Below are the code and all the weights of a small trained network. Each question names an input and a target symbol and asks about switching units off, where a switched-off unit gives its printed mean instead of its output.

import numpy as np


def w(rows, s, z=0):
    codes = np.array(rows[::2]) - 128.0
    scale = np.full(codes.shape[1], s)
    scale[-1] = z or s
    return codes * scale


def norm(h):
    return h / np.sqrt((h * h).mean(-1, keepdims=True) + 1e-5)


def f(y):
    return np.maximum(y, 0)


def softmax(a):
    e = np.exp(a - a.max(-1, keepdims=True))
    return e / e.sum(-1, keepdims=True)


def log_softmax(a):
    a = a - a.max(-1, keepdims=True)
    return a - np.log(np.exp(a).sum(-1, keepdims=True))


def net(x, mask):
    ids = ['αβγδεζλμξπτ'.index(c) for c in x.split()]
    T = len(ids)
    res = E[ids] + P[:T]
    q, k, v = (norm(res) @ M[0].T for M in (Q, K, V))
    z = softmax(np.where(np.tri(T) > 0, q @ k.T / 3**0.5, -1e9)) @ v
    res = res + np.where(mask[0], z, O[0][:, -1]) @ O[0][:, :-1]
    y = f(norm(res) @ A[0][:, :-1].T + A[0][:, -1])
    res = res + np.where(mask[1:13], y, B[0][:, -1]) @ B[0][:, :-1]
    return log_softmax(norm(res)[-1] @ U[:, :-1].T + U[:, -1])


Q, K, V, O, A, B = {}, {}, {}, {}, {}, {}
E = w([
[197,123,116,81],'α',
[65,100,125,185],'β',
[61,99,113,200],'γ',
[216,125,82,92],'δ',
[139,217,160,7],'ε',
[124,110,214,67],'ζ',
[77,131,106,189],'λ',
[158,179,128,110],'μ',
[42,68,102,65],'ξ',
[46,65,198,199],'π',
[142,6,142,119],'τ',
],0.017)
P = w([
[147,131,209,50],'0',
[67,109,90,65],'1',
[139,167,207,122],'2',
[109,142,85,93],'3',
[146,161,175,138],'4',
[122,147,68,115],'5',
[145,155,165,140],'6',
[117,140,51,143],'7',
[131,161,167,143],'8',
[116,146,3,172],'9',
],0.014)
Q[0] = w([
[91,113,1,82],'h0',
[212,107,139,224],'h0',
[198,41,117,148],'h0',
],0.0066)
K[0] = w([
[121,249,118,133],'h0',
[126,19,39,253],'h0',
[126,196,219,113],'h0',
],0.0038)
V[0] = w([
[4,186,106,59],'h0',
[114,1,115,107],'h0',
[76,145,25,6],'h0',
],0.0071)
O[0] = w([
[69,142,114,102,220],'h0',
[131,7,116,151,156],'h0',
[126,104,45,112,254],'h0',
],0.015,0.0025)
A[0] = w([
[170,36,152,219,253],'n0',
[65,147,162,181,122],'n1',
[113,87,113,162,80],'n2',
[26,112,77,64,120],'n3',
[100,68,72,141,143],'n4',
[96,139,143,22,134],'n5',
[56,86,101,9,223],'n6',
[81,95,52,75,197],'n7',
[132,126,108,67,158],'n8',
[141,104,98,166,180],'n9',
[19,204,196,111,224],'n10',
[163,189,102,69,164],'n11',
],0.011,0.0041)
B[0] = w([
[75,183,113,2,194],'n0',
[205,130,134,112,175],'n1',
[159,64,116,88,152],'n2',
[40,41,36,178,225],'n3',
[170,202,99,146,204],'n4',
[171,30,124,180,191],'n5',
[62,105,53,244,254],'n6',
[80,170,88,126,249],'n7',
[62,141,140,232,195],'n8',
[224,224,126,114,175],'n9',
[182,187,135,148,218],'n10',
[73,173,128,112,221],'n11',
],0.0082,0.0081)
U = w([
[202,48,113,167,99],'α',
[106,101,141,135,45],'β',
[72,123,154,115,52],'γ',
[244,98,75,106,193],'δ',
[107,134,43,159,59],'ε',
[176,87,158,176,204],'ζ',
[226,162,101,254,108],'λ',
[155,193,155,195,36],'μ',
[68,74,23,163,159],'ξ',
[114,137,197,114,253],'π',
[129,75,126,28,250],'τ',
],0.009,0.003)

Each question gives the input, a string of symbols that net reads in full, and the target symbol t.
The units are the heads (3 rows each of Q, K, V and O) and the neurons (one row each of A and B). Each row of codes is followed by its name. A weight is (code - 128) times the scale printed after its matrix; where a second scale follows, it is the last column's (O, A, B and U).
mask holds one flag per unit, heads first, then neurons. A switched-off unit (its flag False) gives its mean, the last column of its rows in O or B, instead of its output. The means were averaged over made-up inputs and are rounded, as every weight is.
A unit's drop is (log p(t) with every unit on - log p(t) with that unit switched off) / (log p(t) with every unit on - log p(t) with every unit switched off).
The circuit of an input: a set's keep is (log p(t) with only the set's units on - log p(t) with every unit switched off) / (log p(t) with every unit on - log p(t) with every unit switched off). Starting from the 12 units with the biggest drops (on a tie, the unit counted first), units are removed one at a time, each time the one whose removal leaves the highest keep (on an exact tie, the one counted first), for as long as the keep stays at least 0.8.
circuit, biggest first: the units of the circuit, biggest drop first
unit that matters most: the unit with the biggest drop
top k neurons: the k neurons with the biggest drops, biggest first
drop when u is switched off: that unit's drop, to one decimal
input λ μ β λ γ λ γ, target λ: unit that matters most	h0
input ξ λ μ, target ξ: circuit, biggest first	h0, n3
input γ π λ τ δ, target τ: circuit, biggest first	h0, n0, n6, n4
input λ α β, target λ: circuit, biggest first	n10, n1
input δ γ γ δ δ τ β, target τ: top 2 neurons	n0, n6
input δ δ δ δ λ ξ μ ξ τ, target τ: top 2 neurons	n0, n3
input ζ π γ τ μ, target τ: top 2 neurons	n0, n6
input ε ξ γ ζ γ ζ δ λ β, target λ: top 4 neurons	n10, n1, n11, n7
input τ μ β α ε τ α, target τ: top 2 neurons	n6, n0
input γ π δ, target τ: drop when h0 is switched off	1.1
input γ τ β, target τ: drop when h0 is switched off	0.7
input λ λ β ε λ, target λ: drop when n11 is switched off	0.2
